Below are the code and all the weights of a small trained network. Each question names an input and a class and asks about switching units off, where a switched-off unit gives its printed mean instead of its output.

import numpy as np


def w(rows, s, z=0):
    codes = np.array(rows[::2]) - 128.0
    scale = np.full(codes.shape[1], s)
    scale[-1] = z or s
    return codes * scale


def f(y):
    return np.maximum(y, 0)


def log_softmax(a):
    a = a - a.max(-1, keepdims=True)
    return a - np.log(np.exp(a).sum(-1, keepdims=True))


def net(x, mask):
    res = np.array(x, float).reshape(1, 8) / 4 @ E
    y = f(res @ A[0][:, :-1].T + A[0][:, -1])
    res = res + np.where(mask, y, B[0][:, -1]) @ B[0][:, :-1]
    return log_softmax(res[-1] @ U[:, :-1].T + U[:, -1])


A, B = {}, {}
E = w([
[122,129,151,127,142,149,138,128,125,148,129,143],'x0',
[119,124,143,124,145,148,134,120,118,142,125,148],'x1',
[70,82,109,152,38,102,74,232,106,196,46,173],'x2',
[124,119,136,134,124,120,122,135,129,124,144,117],'x3',
[108,106,101,117,160,133,112,118,116,94,102,145],'x4',
[73,68,31,149,119,183,120,80,237,230,113,107],'x5',
[117,101,151,133,138,148,109,143,140,108,142,139],'x6',
[120,216,73,115,128,249,62,162,50,139,185,70],'x7',
],0.011)
A[0] = w([
[103,115,122,136,85,125,106,210,81,151,86,149,67],'neuron 1',
[117,108,102,148,108,109,112,124,140,149,127,147,109],'neuron 2',
[115,142,129,154,140,95,119,100,127,127,108,131,142],'neuron 3',
[132,115,103,133,139,150,138,109,141,148,121,89,65],'neuron 4',
[142,94,173,129,139,48,162,98,174,115,98,156,183],'neuron 5',
[108,147,90,135,152,116,122,170,111,74,82,78,123],'neuron 6',
[145,109,138,146,126,111,140,136,77,121,132,164,77],'neuron 7',
[152,161,137,104,183,177,135,89,81,61,189,97,152],'neuron 8',
[155,134,135,119,169,141,153,53,172,103,163,110,207],'neuron 9',
[113,101,61,137,133,186,122,79,208,177,147,104,161],'neuron 10',
[104,80,123,94,91,94,164,134,208,179,87,134,119],'neuron 11',
[100,149,148,138,126,117,122,128,136,122,121,138,107],'neuron 12',
[162,131,140,120,191,141,160,11,202,96,183,112,63],'neuron 13',
[102,138,79,132,109,188,97,145,67,144,154,86,102],'neuron 14',
[136,121,136,133,134,167,117,142,147,118,118,140,128],'neuron 15',
[108,77,108,141,106,92,126,141,181,180,90,156,107],'neuron 16',
[145,138,138,119,153,150,149,153,149,100,140,99,145],'neuron 17',
[97,115,65,132,136,173,124,81,206,172,154,90,10],'neuron 18',
[105,138,93,132,95,158,94,130,118,152,142,131,39],'neuron 19',
[171,150,186,117,111,76,130,164,41,74,102,179,136],'neuron 20',
[166,166,142,90,132,131,129,109,91,104,165,136,126],'neuron 21',
[108,141,133,109,111,90,146,130,104,118,147,66,146],'neuron 22',
[127,152,133,153,140,121,126,144,103,157,115,169,136],'neuron 23',
[139,116,139,107,137,94,150,126,146,116,141,150,77],'neuron 24',
[112,85,125,154,106,136,96,101,177,82,126,128,137],'neuron 25',
[158,108,180,135,142,59,157,73,155,102,105,165,44],'neuron 26',
[154,124,165,131,111,91,115,132,118,126,113,190,80],'neuron 27',
[179,156,138,101,92,147,125,128,68,95,173,134,141],'neuron 28',
[116,90,117,111,134,133,124,105,125,140,114,157,120],'neuron 29',
],0.012,0.013)
B[0] = w([
[141,153,104,11,121,153,143,117,123,118,211,134,180],'neuron 1',
[115,114,139,147,159,139,166,121,134,153,112,126,158],'neuron 2',
[118,110,177,142,132,163,126,151,136,147,139,120,148],'neuron 3',
[137,110,137,87,169,127,118,134,95,81,144,180,148],'neuron 4',
[96,108,107,40,81,133,126,182,144,118,155,87,222],'neuron 5',
[144,144,162,120,132,131,128,92,148,166,138,130,148],'neuron 6',
[144,148,122,150,84,108,120,146,177,159,120,97,143],'neuron 7',
[156,155,144,235,141,115,138,70,110,151,84,151,224],'neuron 8',
[176,140,134,72,121,149,105,137,121,119,209,191,223],'neuron 9',
[81,97,125,88,117,92,144,169,133,119,89,82,250],'neuron 10',
[124,145,137,232,158,139,107,90,131,122,76,122,211],'neuron 11',
[138,122,79,101,150,131,124,126,136,131,101,135,132],'neuron 12',
[72,101,98,29,95,117,129,220,143,133,75,52,213],'neuron 13',
[140,105,147,16,107,122,131,182,153,115,170,131,196],'neuron 14',
[145,148,121,109,127,96,156,109,97,126,126,111,140],'neuron 15',
[133,114,125,214,153,100,130,111,110,104,83,122,204],'neuron 16',
[113,124,116,148,127,123,114,89,116,120,125,156,159],'neuron 17',
[192,179,145,50,101,173,105,114,106,129,239,182,197],'neuron 18',
[106,144,94,126,120,102,159,137,124,130,62,89,153],'neuron 19',
[118,124,107,3,114,143,138,177,136,132,149,101,213],'neuron 20',
[121,117,135,209,127,133,101,107,151,132,123,131,177],'neuron 21',
[106,105,147,118,175,184,125,107,131,122,98,163,151],'neuron 22',
[137,90,132,113,131,105,86,114,141,94,130,130,151],'neuron 23',
[151,163,110,100,140,143,123,81,136,109,110,145,144],'neuron 24',
[137,162,143,147,143,132,180,112,101,163,113,135,164],'neuron 25',
[170,170,126,66,151,144,116,101,72,152,185,184,177],'neuron 26',
[100,125,112,135,131,132,131,133,136,132,100,85,156],'neuron 27',
[128,110,117,187,164,102,137,82,133,115,117,168,185],'neuron 28',
[157,144,166,170,92,109,109,127,167,132,144,103,154],'neuron 29',
],0.013,0.022)
U = w([
[196,169,152,68,131,170,135,156,131,102,182,155,252],'0',
[74,89,121,77,96,109,168,214,190,113,91,24,41],'1',
[147,118,186,254,187,102,140,80,159,125,46,135,95],'2',
],0.0095,0.0025)

Each question gives the input, the list of numbers given to net, and the class t.
The units are the neurons (one row each of A and B). Each row of codes is followed by its name. A weight is (code - 128) times the scale printed after its matrix; where a second scale follows, it is the last column's (A, B and U).
mask holds one flag per neuron, in row order. A switched-off neuron (its flag False) gives its mean, the last column of its row in B, instead of its output. The means were averaged over made-up inputs and are rounded, as every weight is.
A unit's drop is (log p(t) with every unit on - log p(t) with that unit switched off) / (log p(t) with every unit on - log p(t) with every unit switched off).
The circuit of an input: a set's keep is (log p(t) with only the set's units on - log p(t) with every unit switched off) / (log p(t) with every unit on - log p(t) with every unit switched off). Starting from the 12 units with the biggest drops (on a tie, the unit counted first), units are removed one at a time, each time the one whose removal leaves the highest keep (on an exact tie, the one counted first), for as long as the keep stays at least 0.8.
units of the circuit, in order: the units of the circuit, biggest drop first
k most important neurons: the k neurons with the biggest drops, biggest first
drop when u is switched off: that unit's drop, to one decimal
input [-7,-2,-5,-1,7,0,-1,5], class 2: units of the circuit, in order : (neuron 8)
input [2,-6,-3,1,4,8,0,1], class 0: 3 most important neurons : (neuron 18; neuron 9; neuron 5)
input [-4,-3,0,3,-5,7,-1,6], class 0: 4 most important neurons : (neuron 18; neuron 13; neuron 5; neuron 4)
input [-1,-6,-4,3,-4,8,6,4], class 0: 2 most important neurons : (neuron 18; neuron 9)
input [5,7,2,-7,6,4,-6,8], class 1: 2 most important neurons : (neuron 10; neuron 9)
input [1,4,5,-4,-1,-8,6,-4], class 1: 2 most important neurons : (neuron 18; neuron 9)
input [-2,-7,6,-5,7,-4,-5,3], class 0: 4 most important neurons : (neuron 10; neuron 13; neuron 1; neuron 5)
input [1,-2,0,-6,4,5,4,3], class 0: 3 most important neurons : (neuron 18; neuron 13; neuron 5)
input [-8,-3,7,3,-8,-5,6,2], class 0: 3 most important neurons : (neuron 10; neuron 13; neuron 1)
input [-3,0,-2,-7,2,7,-8,3], class 0: 2 most important neurons : (neuron 18; neuron 5)
input [6,-3,-7,-6,-1,4,-3,-5], class 1: 3 most important neurons : (neuron 13; neuron 10; neuron 5)
input [2,-6,7,6,-3,4,4,-5], class 2: 2 most important neurons : (neuron 11; neuron 16)
input [6,8,2,-1,4,2,6,-4], class 2: 2 most important neurons : (neuron 13; neuron 20)
input [-3,-6,8,7,3,6,-1,-6], class 2: units of the circuit, in order : (neuron 11)
input [-4,6,-5,-7,-8,0,5,8], class 2: drop when neuron 28 is switched off : 0.1
input [-3,3,3,7,6,8,-1,-2], class 2: drop when neuron 5 is switched off : 0.0
input [6,-7,-5,-5,-6,-3,-4,7], class 2: drop when neuron 8 is switched off : 0.2
